[115 102 101 118 184 125] -> z996
[115 102 101 151 184 125] -> z322
[115 102 101 151 191 119] -> z864
find: [115 102 101 118 184 125]  z996
find: [116 104 103 117 184 126]  z996
find: [116 102 100 152 191 120]  z864
find: [115 102 101 151 191 119]  z864
chg z996: [115 102 101 118 184 126]  5, [125]

[143 147 125 121 109 178 125 118 108 129  92  90  87 141] -> z255
[105 152 123 139 133 121 139 151 153 170 136 136 106 132] -> z940
[105 123 117 112 115 102 141  85 126 152 117 114 161 162] -> z351
[146 145 126 118 133 115  92  94 111 156 114  71 159 102] -> z669
[146  92 136 116 131  99 116 102 130 185 137 125  86 120] -> z410
find: [105 152 123 139 133 121 139 152 153 171 136 136 106 132]  z940
find: [146 145 126 118 133 115  92  94 111 156 114  71 159 102]  z669
chg z410: [146  92 136 116 131  99 116 102 130 184 137 125  86 120]  9, [185]

[119 137 136 126 118 121 132 138 140 132 109 126 117 117 123 128 125 119
 140 119 128 140 156 160 150 133 124 120 120 117 110 101 101 113 127 149
 159 155 143 133 112 134 131 134 133 122 107 110 100 116 107 120 134 133
 140  95 136 130 130 132 134 135 133 122] : z130
[119 133 136 135 137 133 126 118 121 132 110 138 141 131 126 117 117 123
 121 128 125 119 119 128 140 156 160 149 132 124 120 120 118 110 101 100
 113 128 150 159 134 154 143 134 133 134 131 116 125 116 121 107 134 100
 107  86 124 133 140 135 134 130 133 149] : z178
[119 132 146 158 155 145 136 134 133 132 116 122 106  98 103 120 131 139
 133 136 129 125 130 136 137 129 124 117 121 127 138 140 130 118 116 117
 118 128 124 119 116 120 131 143 151 158 160 120 148 116 130 120 143 120
 120 124 117 108 100 101 115 135 151 143] : z88
[119 133 136 133 123 107  98 103 119 132 132 139 137 131 126 129 136 137
 119 129 125 118 122 128 139 140 131 120 116 117 120 120 121 118 120 123
 142 157 160 148 151 134 125 120 133 120 117 117 109 116 100 101 120 115
 130  70 150 159 154 142 134 135 133 104] : z955
[119 138 137 133 133 133 135 137 133 126 119 118 121 131 138 141 131 125
 133 117 117 123 128 125 119 119 124 141 157 160 149 132 121 118 120 117
 109 101 101 114 113 134 150 159 135 154 143 117 134 116 131 130 159 126
 121 160 107 100 107 125 134 140 135 115] : z400
[119 155 145 136 133 133 132 123 107  98 108 103 119 131 139 137 131 125
 107 129 136 137 129 125 118 122 127 139 140 130 120 116 117 118 120 121
 118 120 124 142 128 157 160 148 142 134 125 116 120 116 120 116 148 109
 101 124 101 115 130 151 159 153 142 155] : z792
[119 102 118 133 138 137 132 134 133 135 143 137 130 126 118 121 131 138
 133 140 131 125 116 117 124 128 124 119 119 124 141 157 160 149 132 121
 118 120 117 109 116 101 100 114 125 134 150 129 159 116 154 142 114 133
 130 135 130 130 120 107 100 108 125 131] : z972
find: [119 155 145 136 133 133 132 123 107  98 108 103 119 131 139 137 131 125
 107 129 136 137 129 125 118 122 127 139 140 130 120 116 117 118 120 121
 118 120 124 142 128 157 160 148 142 134 125 116 120 116 120 116 148 109
 101 124 101 115 130 151 159 153 142 155]  z792
chg z130: [119 137 136 126 118 121 132 138 140 132 109 126 117 117 123 128 125 119
 140 119 128 140 156 160 150 133 124 120 120 117 110 101 101 113 127 149
 159 155 143 133 112 134 131 134 133 122 108 110 100 116 107 120 134 133
 140  95 136 130 130 132 134 135 133 122]  46, [107]
chg z792: [119 155 145 136 133 133 132 122 107  98 108 103 119 131 139 137 131 125
 107 129 136 137 129 125 118 122 127 139 140 130 120 116 117 118 120 121
 118 120 124 142 128 157 160 148 142 134 125 116 120 116 120 116 148 109
 101 124 101 115 130 151 159 153 142 155]  7, [123]
chg z178: [119 133 136 135 137 133 126 118 121 132 110 138 141 131 126 117 117 123
 121 128 125 119 119 128 140 156 160 149 132 124 120 120 118 110 101  99
 113 128 150 159 134 154 143 134 133 134 131 116 125 116 121 107 134 100
 107  86 124 133 140 135 134 130 133 149]  35, [100]
Table of tags by key:
[130] -> z324
[134] -> z683
[124] -> z281
join z792 29:   z324

[176 122 171 117  65] : z733
[135 174  97 189 161] : z318
[ 68 146 104  82 177] : z512
[ 68 146 104  82 104] : z375
[182 146 104  82 177] : z439
find: [ 70 146 104  81 177]  z512
find: [135 174  97 190 161]  z318
chg z318: [135 174  97 189 160]  4, [161]
find: [ 67 146 105  80 105]  z375

